Below are the code and all the weights of a small trained network. Each question names an input and a class and asks about switching units off, where a switched-off unit gives its printed mean instead of its output.

import numpy as np


def w(rows, s, z=0):
    codes = np.array(rows[::2]) - 128.0
    scale = np.full(codes.shape[1], s)
    scale[-1] = z or s
    return codes * scale


def f(y):
    return np.maximum(y, 0)


def log_softmax(a):
    a = a - a.max(-1, keepdims=True)
    return a - np.log(np.exp(a).sum(-1, keepdims=True))


def net(x, mask):
    res = np.array(x, float).reshape(1, 3) / 4 @ E
    y = f(res @ A[0][:, :-1].T + A[0][:, -1])
    res = res + np.where(mask, y, B[0][:, -1]) @ B[0][:, :-1]
    return log_softmax(res[-1] @ U[:, :-1].T + U[:, -1])


A, B = {}, {}
E = w([
[175,229,161,175,110,137,231,71,154],'x0',
[114,240,4,53,123,98,106,174,64],'x1',
[231,92,135,143,5,199,129,75,140],'x2',
],0.013)
A[0] = w([
[145,142,204,194,113,207,170,67,197,112],'n1',
[160,55,182,101,158,187,66,125,161,107],'n2',
[140,128,103,52,89,165,31,130,109,197],'n3',
[107,32,188,161,154,187,106,192,149,254],'n4',
[161,139,147,204,136,149,250,69,170,128],'n5',
[92,213,100,105,205,109,163,163,49,97],'n6',
[192,179,167,201,156,141,134,55,168,59],'n7',
[175,145,221,218,98,208,207,46,194,192],'n8',
[39,73,148,125,210,86,116,141,120,197],'n9',
[52,70,171,80,218,104,94,150,136,102],'n10',
[167,68,119,89,70,192,91,118,144,172],'n11',
[197,184,135,234,156,135,169,64,192,191],'n12',
[131,220,25,45,159,112,130,153,43,218],'n13',
[181,76,176,168,104,205,124,100,148,133],'n14',
[145,144,92,79,48,164,64,152,97,139],'n15',
],0.011,0.0047)
B[0] = w([
[55,151,232,141,122,175,167,57,152,206],'n1',
[138,126,67,93,222,104,45,99,111,184],'n2',
[125,106,48,199,101,166,100,148,93,191],'n3',
[136,55,138,91,187,37,23,119,154,210],'n4',
[44,148,211,111,59,186,99,94,176,197],'n5',
[226,215,164,155,101,70,89,128,170,216],'n6',
[18,139,183,100,54,156,177,130,175,176],'n7',
[76,135,250,106,48,101,133,70,153,239],'n8',
[80,117,159,54,194,164,27,236,208,212],'n9',
[83,98,110,69,197,182,57,194,238,205],'n10',
[124,44,75,206,204,136,168,76,59,194],'n11',
[78,196,187,64,70,135,136,129,96,197],'n12',
[163,233,2,190,34,89,128,173,159,254],'n13',
[122,61,170,128,127,73,141,49,149,202],'n14',
[114,71,34,156,83,195,172,119,46,185],'n15',
],0.0097,0.026)
U = w([
[95,126,202,120,114,145,166,99,157,216],'0',
[93,161,115,80,130,160,174,116,152,3],'1',
[179,246,81,123,111,39,96,152,164,165],'2',
[124,94,141,126,129,123,121,65,126,27],'3',
[80,85,102,69,248,129,57,202,184,72],'4',
[183,70,109,117,183,90,106,68,90,10],'5',
[132,143,73,124,90,184,117,148,71,144],'6',
],0.013,0.0047)

Each question gives the input, the list of numbers given to net, and the class t.
The units are the neurons (one row each of A and B). Each row of codes is followed by its name. A weight is (code - 128) times the scale printed after its matrix; where a second scale follows, it is the last column's (A, B and U).
mask holds one flag per neuron, in row order. A switched-off neuron (its flag False) gives its mean, the last column of its row in B, instead of its output. The means were averaged over made-up inputs and are rounded, as every weight is.
A unit's drop is (log p(t) with every unit on - log p(t) with that unit switched off) / (log p(t) with every unit on - log p(t) with every unit switched off).
The circuit of an input: a set's keep is (log p(t) with only the set's units on - log p(t) with every unit switched off) / (log p(t) with every unit on - log p(t) with every unit switched off). Starting from the 12 units with the biggest drops (on a tie, the unit counted first), units are removed one at a time, each time the one whose removal leaves the highest keep (on an exact tie, the one counted first), for as long as the keep stays at least 0.8.
circuit, biggest first: the units of the circuit, biggest drop first
k most important neurons: the k neurons with the biggest drops, biggest first
drop when u is switched off: that unit's drop, to one decimal
input [-6,8,3], class 6: circuit, biggest first -> n15
input [-6,-8,8], class 5: 2 most important neurons -> n2; n4
input [-5,5,-7], class 2: 2 most important neurons -> n13; n6
input [1,8,5], class 6: 2 most important neurons -> n15; n3
input [-2,1,1], class 6: 2 most important neurons -> n9; n10
input [8,1,-5], class 0: 3 most important neurons -> n5; n7; n2
input [-3,4,1], class 6: 3 most important neurons -> n15; n4; n3
input [-8,6,-8], class 2: 2 most important neurons -> n13; n6
input [-7,3,4], class 6: drop when n13 is switched off -> 0.0
input [-5,7,-7], class 2: drop when n13 is switched off -> 1.2
input [-4,6,-5], class 2: drop when n13 is switched off -> 0.1
input [-3,1,5], class 5: drop when n13 is switched off -> 0.2
